[[-158.489, -32.229, 108.215, 128.019, -23.739, -30.129, 8.080, -132.111, -20.887, -21.125], [128.202, -71.629, 151.219, 61.960, -64.126, -63.250, -91.190, 105.651, -62.889, -101.644], [56.280, 51.445, -160.781, -157.860, 34.458, 53.481, -37.050, 55.700, 46.128, -25.669], [-84.987, 78.660, -73.441, -23.941, 69.446, 88.058, -37.301, -58.071, 77.215, -63.081], [2.110, -103.956, 4.283, -6.387, -109.057, -103.442, 4.877, -10.142, -102.180, 36.292], [80.995, -70.111, 255.146, 142.934, -73.091, -76.457, -131.479, 64.268, -66.548, -209.986], [79.677, 49.664, -94.210, -110.050, 33.539, 37.379, -49.621, 71.392, 36.872, -45.140]]
The entry just right of 37.379 is -49.621
Find the entry just left of the smallest entry.
A: -66.548
Find the entry just right of the largest entry.
A: 142.934
The entry just right of -62.889: -101.644
The entry just left of -157.860 is -160.781
Find the entry just left of the largest entry.
A: -70.111
Find the entry just left of -62.889.
A: 105.651
Find the entry just right of -76.457.
A: -131.479
Find the maximum.
A: 255.146
The entry just right of -64.126 is -63.250
The minimum: -209.986
Find the entry just right of 34.458.
A: 53.481

Read these off the matrix that follows. Counting starts at 1.
1) The entry at row 1, column 1?
2) The entry in row 1 and column 2?
3) The entry directly above -16.121?
4) The entry in the top-right corner?
5) The entry directly above the smallest entry?
6) The entry in row 2 and column 1?
7) The bottom-right entry?
8) The entry directly below -77.461?
50.738	-9.586	-41.656	-36.077	77.533	-16.540	-70.173	42.696	-25.623	39.506	-225.759
25.209	-97.491	-105.536	-106.288	-69.734	-29.243	177.629	-176.984	-178.367	80.523	50.889
-175.246	-15.310	148.686	74.844	-64.666	-77.393	-87.314	74.888	104.247	-157.569	40.910
-101.188	-24.648	63.302	21.683	3.381	-54.518	-108.138	58.115	19.984	-56.147	-144.815
-42.758	-96.302	-226.457	-165.507	-144.660	-88.142	-130.163	-178.438	-136.741	-128.023	-28.182
-16.121	-110.412	-122.102	-120.609	-77.461	-42.879	111.049	-182.816	-230.811	73.169	-28.340
-160.185	-17.465	150.168	72.399	-54.606	-68.976	-38.000	61.637	81.418	-127.023	50.443
-58.401	-120.725	-124.444	-122.964	-123.918	-60.855	82.528	-200.035	-222.234	22.679	15.830
1) 50.738
2) -9.586
3) -42.758
4) -225.759
5) -136.741
6) 25.209
7) 15.830
8) -54.606

Read these off the matrix that follows.
1) Report the entry just right of -4.
2) Report the smallest entry in the first row.
3) Report the entry directly above -79.
4) Report the 2nd entry, reading row by row.
5) Report the entry directly above -6.
6) Report the bottom-right entry.
7) Report the entry directly above -45.
8) Report the second entry on the main diagonal.
[[107  13  14 -69 -32  -8  53 -56  -5  19  16 -35  38]
 [100  11  63 -35  -4  -3  20 -89  13  12   6 -56  -6]
 [ 37   8  82 -54 -34 -12 -89 -45 -79 -32   3 -92 -19]]
1) -3
2) -69
3) 13
4) 13
5) 38
6) -19
7) -89
8) 11

Questions about the matrix below. Counting starts at 1.
1) Read off the entry at row 1, column 3.
2) Read off the entry in row 3 and column 3.
3) Read off the entry in row 2 and column 1.
4) Read off the entry just right of 683.
5) Read off the bottom-left entry.
[[588 908 683 554]
 [633 103 451 626]
 [444  10 296 306]]
1) 683
2) 296
3) 633
4) 554
5) 444

Questions about the grid below. Indices start at 1.
1) Find the entry in row 1 and column 1.
2) Find the entry in row 2 and column 1.
3) Find the entry in row 3 and column 1.
4) Find the top-right entry.
5) Find the entry just right of -65.
6) Find the bottom-left entry.
7) Find the entry directly below -79.
8) Find the bottom entry of the column that holds the smallest entry.
[[ -31   11   69   61  -95    5   84]
 [ -65  -74   33   -8   29 -103   -4]
 [   6 -110   73   98  -79 -101   54]
 [  88  -61  -30   35  -14  -43  -34]]
1) -31
2) -65
3) 6
4) 84
5) -74
6) 88
7) -14
8) -61

Questions about the row below.
1) Give the entry just left of -11.
2) Give the median of all entries.
-86	28	-56	-94	79	-22	-39	-9	-11	-40	79
1) -9
2) -22

Read these off the row that follows.
1) What is the entry just left of -61?
2) What is the maximum?
[ 98   7 -68 -79  14  25  58  22  16  80 -61  22  63]
1) 80
2) 98

Read these off the table that follows. Rows and columns are numbered from 1.
1) Find the entry in row 3 and column 1.
2) Find the bottom entry of the column that holds the smallest entry.
3) Find the entry directly below 4249.
4) Find the entry in row 2 and column 1.
5) Find the entry just right of 6339.
6) Find the entry in row 2 and column 2.
7) Find the entry directly below 3706.
8) Find the entry directly below 9106.
[[5798 3839 9004 3905 6339 8926 7737 5276 6965 8247]
 [2652 7109 7046 3706 5965 8694 7833 8111 5665 7205]
 [5883 6772 7961 3124 8609 8726 7568 5687 7263 5908]
 [5187 4338 9756 3756 7231 8393 7680 5345 8308 5247]
 [4151 4947 8219 4249 6494 8798 8270 5728 7086 6412]
 [5614 6006 9106 3621 5928 8526 7703 5865 5313 5764]
 [5530 7491 9610 3968 7558 7883 5405 5570 5902 5862]
 [5889 6236 9013 3033 7871 9984 7805 5726 8047 4280]
 [5408 5528 8964 5528 5933 8574 6759 6069 6333 5404]]
1) 5883
2) 5408
3) 3621
4) 2652
5) 8926
6) 7109
7) 3124
8) 9610

arr = ((-5.09, -17.66, 13.72, -3.00, 1.79, -5.16, 14.59, -15.01, -11.88, 15.37), (-9.39, 16.00, 8.95, 15.80, -2.37, 10.20, 12.96, -18.35, -3.55, 6.11), (-6.13, -17.18, -2.07, -14.49, -9.78, -8.52, 4.45, 15.34, 12.09, -4.80), (-7.37, 3.93, -6.69, -7.87, -0.21, -10.11, -3.71, -1.34, -12.29, -17.89), (-12.63, -15.80, -18.74, 16.75, 15.37, 1.67, -6.34, -9.45, 6.05, 13.21), (6.45, -1.05, -0.24, 5.87, 5.75, 15.93, 2.32, 2.97, -16.15, -10.04), (-6.41, -4.35, -6.01, -8.78, 5.12, -8.87, -1.42, -0.38, 11.53, -1.16))
The fourth entry in reading order is -3.00
Read off the third smallest entry.
-17.89
Read off the entry just right of the smallest entry.
16.75
Read off the entry just left of the largest entry.
-18.74
Read off the entry just right of -3.00.
1.79
The entry just right of -17.18 -> -2.07
The third entry in reading order: 13.72
Read off the first entry in reading order.
-5.09
Read off the second largest entry.
16.00
The entry just left of 16.00 is -9.39
Read off the 3rd largest entry.
15.93
Read off the second smallest entry.
-18.35

Questions about the table below.
1) Which number is the third entry from the end, reading row by row?
2) Which number is the entry in the bottom-right corner?
3) Which number is the smallest entry in the last row?
4) Which number is the entry directly above the largest entry?
5) Which number is the entry just left of 17?
6) Which number is the first entry in reading order?
7) Which number is the entry directly above -46?
8) Which number is the bottom entry of the column that holds the smallest entry?
[[-19  40 -32 -48  39  15  15  36  38  11 -21  36]
 [ 32 -57   6  14 -53 -96 -43 -45 -50   6   1 -46]
 [-22 -25  17  16 -27 108  58 -32 -26 -53  15 -29]
 [-57  73  47  53  73  -8 -24  61  68  -4  45  62]]
1) -4
2) 62
3) -57
4) -96
5) -25
6) -19
7) 36
8) -8
